Small tables with named rows and columns. After each table, cells are looked up by row and column.

Table gilut
|  | lup | didevez | nege | seva | feti | nik | tis | zolo | lig |
|---|---|---|---|---|---|---|---|---|---|
| kor | 95 | 178 | 84 | 118 | 80 | 170 | 85 | 92 | 88 |
| tazeker | 94 | 122 | 94 | 111 | 82 | 94 | 79 | 138 | 90 |
| dok | 89 | 114 | 83 | 92 | 106 | 72 | 119 | 95 | 93 |
| rega | 85 | 103 | 89 | 130 | 92 | 39 | 128 | 117 | 103 |
| lidub | 78 | 154 | 102 | 117 | 144 | 106 | 132 | 109 | 101 |
| veru | 106 | 119 | 103 | 89 | 124 | 21 | 37 | 68 | 103 |
| zefekem | 155 | 118 | 74 | 105 | 132 | 136 | 145 | 102 | 53 |
| bif | 112 | 57 | 121 | 83 | 109 | 41 | 113 | 118 | 115 |
| sebi | 96 | 105 | 100 | 114 | 116 | 194 | 83 | 128 | 79 |
| gafe | 80 | 170 | 88 | 95 | 136 | 79 | 96 | 115 | 123 |
| toteni | 112 | 75 | 101 | 109 | 86 | 175 | 74 | 123 | 97 |
| getonuk | 123 | 151 | 99 | 102 | 75 | 111 | 125 | 113 | 114 |
| lupivi | 89 | 71 | 94 | 94 | 85 | 90 | 133 | 93 | 94 |
| luzu | 81 | 108 | 78 | 122 | 111 | 72 | 140 | 106 | 123 |

lup of getonuk = 123
zolo of lupivi = 93
tis of dok = 119
nik of lidub = 106
didevez of tazeker = 122
nege of kor = 84
nege of lidub = 102
nik of veru = 21
nik of dok = 72

noz =
       lamegid  varufos  nogape   mepi  mulefas    gek    gog    buf  bivuzis    ger
mura     3.208    6.234   4.481  4.752    7.076  7.357  7.484  9.207    7.587  2.189
ribik    3.104    6.557   4.267  4.905    7.181  7.295  7.644  9.542    7.473  2.117
rame     5.751    6.047   5.714  5.969    5.983  5.567  5.809  5.685    5.642  5.848
lod      2.141    1.875   2.997  6.708    3.433  3.505  5.974  6.033    4.990  7.665
seze     5.159    5.122   4.888  5.593    6.461  6.120  6.052  6.196    6.070  4.420
nep      6.761    5.613   5.596  5.875    6.028  5.731  5.837  5.745    5.687  5.671

gek of mura: 7.357
varufos of rame: 6.047
bivuzis of seze: 6.070
mepi of mura: 4.752
gek of lod: 3.505
mepi of seze: 5.593
mulefas of rame: 5.983
varufos of lod: 1.875
buf of mura: 9.207
mulefas of nep: 6.028
buf of nep: 5.745
gog of rame: 5.809
gog of mura: 7.484
gek of ribik: 7.295
nogape of rame: 5.714
lamegid of ribik: 3.104
gog of nep: 5.837

verozu.csv
,zifaf,rokupu,fug,nak
korodo,55.693,34.138,64.759,27.982
napoz,67.451,34.598,47.000,77.276
fisom,29.006,53.215,36.511,73.230
riridar,68.359,15.157,92.621,20.786
volol,56.413,77.351,63.557,30.798
zusilez,58.778,9.249,39.131,47.788
vekug,40.639,67.020,48.090,22.897
bele,90.186,63.745,40.162,61.514
duzu,35.817,29.500,85.594,43.265
bidin,27.212,42.738,22.018,37.785
vod,40.430,33.270,25.424,65.864

volol, fug: 63.557
fisom, nak: 73.230
fisom, zifaf: 29.006
volol, rokupu: 77.351
duzu, fug: 85.594
riridar, zifaf: 68.359
riridar, fug: 92.621
napoz, nak: 77.276
bidin, fug: 22.018
bidin, nak: 37.785
zusilez, nak: 47.788
duzu, rokupu: 29.500
korodo, nak: 27.982
zusilez, zifaf: 58.778
napoz, zifaf: 67.451

Table tikipu
fields: menufor, sof, tum, pudet
mimot: [574, 756, 177, 587]
bugam: [383, 302, 397, 127]
kizo: [457, 575, 120, 180]
pubu: [507, 575, 377, 412]

What is the menufor of pubu in tikipu? 507
What is the menufor of kizo in tikipu? 457
What is the pudet of mimot in tikipu? 587
What is the tum of kizo in tikipu? 120
What is the pudet of pubu in tikipu? 412
What is the sof of kizo in tikipu? 575
Which row has the largest menufor? mimot

Table mok
         fitovu  midep  sefasi  pip  tizem  gegafo  vimisa
fogabam     106     62     121  169     65     115     119
soru         99     88      97  147     90     104      93
togi        112    106     116  100    140     121     104
kuf          87     60     200   46    115      94     181
fevagu       99    106      97   96     86      97     128

What is the fitovu of kuf in mok?
87
What is the pip of soru in mok?
147
What is the tizem of togi in mok?
140
What is the vimisa of fogabam in mok?
119
What is the gegafo of togi in mok?
121
What is the midep of kuf in mok?
60

vulafir:
	rizo	tapeke	ridos	mub	lipode	roto	mases
milegu	151	124	163	129	124	161	136
bukid	134	106	91	137	169	156	142
sep	133	135	176	117	66	146	118
susit	56	116	138	97	47	145	131
pirifos	128	131	146	101	152	120	128
zuvil	195	109	95	117	97	60	145

What is the lipode of pirifos in vulafir?
152
What is the mases of sep in vulafir?
118
What is the ridos of bukid in vulafir?
91
What is the mub of susit in vulafir?
97
What is the mases of pirifos in vulafir?
128
What is the roto of sep in vulafir?
146
What is the ridos of zuvil in vulafir?
95
What is the tapeke of pirifos in vulafir?
131
What is the mub of pirifos in vulafir?
101
What is the mub of bukid in vulafir?
137
What is the rizo of milegu in vulafir?
151
What is the lipode of susit in vulafir?
47
What is the ridos of sep in vulafir?
176
What is the tapeke of sep in vulafir?
135
What is the mases of zuvil in vulafir?
145
What is the ridos of pirifos in vulafir?
146
What is the tapeke of susit in vulafir?
116
What is the lipode of milegu in vulafir?
124

